Below is a small trained network, with its code and all its weights. Each question gives an input and a target symbol and asks what happens when units are switched off, that is, made to give their printed mean instead of their output.

import numpy as np


def w(rows, s, z=0):
    codes = np.array(rows[::2]) - 128.0
    scale = np.full(codes.shape[1], s)
    scale[-1] = z or s
    return codes * scale


def f(y):
    return np.maximum(y, 0)


def softmax(a):
    e = np.exp(a - a.max(-1, keepdims=True))
    return e / e.sum(-1, keepdims=True)


def log_softmax(a):
    a = a - a.max(-1, keepdims=True)
    return a - np.log(np.exp(a).sum(-1, keepdims=True))


def net(x, mask):
    ids = ['ΓΞΣΦΨαβδεζηθλμπω'.index(c) for c in x.split()]
    T = len(ids)
    res = E[ids] + P[:T]
    r = res
    for j in range(3):
        rows = slice(4 * j, 4 * j + 4)
        q, k, v = (r @ M[0][rows].T for M in (Q, K, V))
        z = softmax(np.where(np.tri(T) > 0, q @ k.T / 4**0.5, -1e9)) @ v
        o = O[0][rows]
        res = res + np.where(mask[j], z, o[:, -1]) @ o[:, :-1]
    y = f(res @ A[0][:, :-1].T + A[0][:, -1])
    res = res + np.where(mask[3:19], y, B[0][:, -1]) @ B[0][:, :-1]
    return log_softmax(res[-1] @ U[:, :-1].T + U[:, -1])


Q, K, V, O, A, B = {}, {}, {}, {}, {}, {}
E = w([
[73,226,210,51,138],'Γ',
[153,135,139,108,114],'Ξ',
[129,163,226,46,117],'Σ',
[157,119,130,102,128],'Φ',
[160,129,143,107,121],'Ψ',
[81,118,148,120,3],'α',
[150,130,132,92,135],'β',
[98,187,167,112,32],'δ',
[115,140,195,77,52],'ε',
[42,220,99,85,73],'ζ',
[130,138,43,101,133],'η',
[174,78,83,156,69],'θ',
[215,52,121,93,147],'λ',
[173,81,52,59,195],'μ',
[203,43,208,85,35],'π',
[171,58,29,120,145],'ω',
],0.011)
P = w([
[152,192,146,241,182],'0',
[35,55,137,154,118],'1',
[201,197,114,128,99],'2',
[50,57,122,96,77],'3',
[222,199,98,75,65],'4',
[56,49,115,56,46],'5',
[242,198,83,32,35],'6',
[62,53,122,27,18],'7',
[248,208,83,1,7],'8',
],0.0092)
Q[0] = w([
[195,108,144,196,134],'H1',
[163,78,111,73,81],'H1',
[1,34,140,188,170],'H1',
[132,128,95,177,230],'H1',
[106,168,133,119,126],'H2',
[105,177,129,137,122],'H2',
[102,91,150,114,159],'H2',
[117,160,138,145,94],'H2',
[33,63,115,136,145],'H3',
[178,195,57,186,241],'H3',
[44,18,119,113,122],'H3',
[181,183,89,6,43],'H3',
],0.015)
K[0] = w([
[97,187,200,166,140],'H1',
[88,128,100,89,60],'H1',
[127,107,24,233,202],'H1',
[128,108,193,212,168],'H1',
[136,153,163,147,149],'H2',
[132,151,142,179,132],'H2',
[100,122,124,121,182],'H2',
[140,158,107,126,116],'H2',
[185,69,82,177,166],'H3',
[111,166,212,193,160],'H3',
[171,34,67,143,155],'H3',
[130,119,146,5,2],'H3',
],0.014)
V[0] = w([
[148,133,136,142,154],'H1',
[40,234,106,97,185],'H1',
[132,154,123,108,142],'H1',
[175,80,201,91,196],'H1',
[181,105,81,113,102],'H2',
[198,180,145,170,143],'H2',
[199,162,108,119,122],'H2',
[190,203,121,164,120],'H2',
[192,65,39,166,157],'H3',
[100,198,242,72,144],'H3',
[215,39,227,78,177],'H3',
[193,83,169,214,9],'H3',
],0.011)
O[0] = w([
[145,122,112,108,105,76],'H1',
[97,190,67,81,163,126],'H1',
[130,137,114,123,152,147],'H1',
[189,110,193,50,132,67],'H1',
[99,160,120,127,162,155],'H2',
[149,83,94,143,174,141],'H2',
[132,146,99,144,189,172],'H2',
[155,99,67,122,187,170],'H2',
[142,81,69,98,114,1],'H3',
[104,182,188,140,186,219],'H3',
[127,43,156,115,226,128],'H3',
[184,84,107,246,108,208],'H3',
],0.013,0.0051)
A[0] = w([
[112,176,114,201,102,16],'N1',
[109,105,95,15,56,26],'N2',
[174,172,158,130,114,59],'N3',
[40,146,146,102,87,10],'N4',
[84,96,126,98,36,73],'N5',
[36,120,180,103,147,124],'N6',
[103,76,137,132,228,119],'N7',
[201,182,152,118,125,70],'N8',
[63,165,192,85,154,100],'N9',
[245,131,132,92,178,44],'N10',
[82,42,159,97,110,72],'N11',
[117,211,78,75,133,41],'N12',
[49,109,161,188,98,79],'N13',
[159,35,157,135,132,44],'N14',
[90,31,69,178,104,74],'N15',
[254,99,49,141,187,74],'N16',
],0.0077,0.011)
B[0] = w([
[191,64,122,2,157,189],'N1',
[133,179,217,174,216,177],'N2',
[99,95,61,130,149,160],'N3',
[233,115,53,180,171,156],'N4',
[125,222,178,130,128,191],'N5',
[113,87,62,143,115,210],'N6',
[160,119,120,110,37,219],'N7',
[131,109,36,138,187,186],'N8',
[160,74,75,111,95,254],'N9',
[153,174,156,90,12,184],'N10',
[74,128,59,125,211,177],'N11',
[98,42,247,153,109,213],'N12',
[77,56,114,175,185,176],'N13',
[115,216,37,127,143,189],'N14',
[225,153,173,62,179,234],'N15',
[4,103,199,134,135,196],'N16',
],0.0079,0.0069)
U = w([
[124,73,184,75,73,137],'Γ',
[222,105,39,147,11,141],'Ξ',
[61,85,230,158,125,176],'Σ',
[61,155,165,98,254,52],'Φ',
[130,196,223,210,215,25],'Ψ',
[51,119,2,149,127,138],'α',
[172,206,10,175,181,3],'β',
[156,65,3,70,155,54],'δ',
[85,225,154,93,5,248],'ε',
[109,92,139,99,80,186],'ζ',
[246,183,169,49,159,123],'η',
[163,97,249,166,59,95],'θ',
[92,108,145,157,114,202],'λ',
[116,112,144,115,121,111],'μ',
[156,70,106,170,202,65],'π',
[111,80,156,115,95,224],'ω',
],0.0072,0.0035)

Each question gives the input, a string of symbols that net reads in full, and the target symbol t.
The units are the heads (4 rows each of Q, K, V and O) and the neurons (one row each of A and B). Each row of codes is followed by its name. A weight is (code - 128) times the scale printed after its matrix; where a second scale follows, it is the last column's (O, A, B and U).
mask holds one flag per unit, heads first, then neurons. A switched-off unit (its flag False) gives its mean, the last column of its rows in O or B, instead of its output. The means were averaged over made-up inputs and are rounded, as every weight is.
A unit's drop is (log p(t) with every unit on - log p(t) with that unit switched off) / (log p(t) with every unit on - log p(t) with every unit switched off).
The circuit of an input: a set's keep is (log p(t) with only the set's units on - log p(t) with every unit switched off) / (log p(t) with every unit on - log p(t) with every unit switched off). Starting from the 12 units with the biggest drops (on a tie, the unit counted first), units are removed one at a time, each time the one whose removal leaves the highest keep (on an exact tie, the one counted first), for as long as the keep stays at least 0.8.
units of the circuit, in order: the units of the circuit, biggest drop first
unit that matters most: the unit with the biggest drop
k most important neurons: the k neurons with the biggest drops, biggest first
heads that matter: for each layer, one digit per head in row order, 1 if its drop is at least 0.15 and else 0, layers parted by /
input α ζ Ψ, target ε: units of the circuit, in order : H3
input ζ α η Φ, target ε: units of the circuit, in order : H3, H2, N5
input Σ μ Σ Ξ Ψ Ψ Σ π, target π: heads that matter : 001
input Σ Σ δ ω η Σ, target η: units of the circuit, in order : H3, N15, N2, N5
input Ψ δ Γ Φ Σ ζ ω δ Ψ, target β: units of the circuit, in order : H3, N12, N8
input ζ η μ ε, target Φ: 2 most important neurons : N2, N11
input η α ε Σ Σ ε, target Σ: units of the circuit, in order : H3, N13, H1
input β β β θ, target Ξ: heads that matter : 011
input ζ Σ ω Ξ Ψ Ξ η δ, target ε: units of the circuit, in order : H3, N5
input ε μ ε Γ ζ ε, target α: heads that matter : 100
input Σ η ζ δ Σ δ ε λ λ, target Ψ: units of the circuit, in order : H3, N9
input θ δ Φ, target β: 2 most important neurons : N12, N16
input μ Ψ Ψ α α Ψ ζ μ, target Φ: units of the circuit, in order : H3, N2, H2, N11
input μ α ε α Σ Ψ ζ ζ Φ, target ε: most important neuron : N12
input ζ Σ δ ω, target η: heads that matter : 011
input η Σ Ψ θ λ Ξ, target δ: heads that matter : 001
input Σ α Ξ Σ ζ Ξ π, target θ: heads that matter : 101
input π Ξ Σ η, target ε: units of the circuit, in order : H3, H2, N5
input δ δ Σ Φ η δ η ε, target ε: heads that matter : 001
input λ ζ π ω ω, target θ: unit that matters most : H1
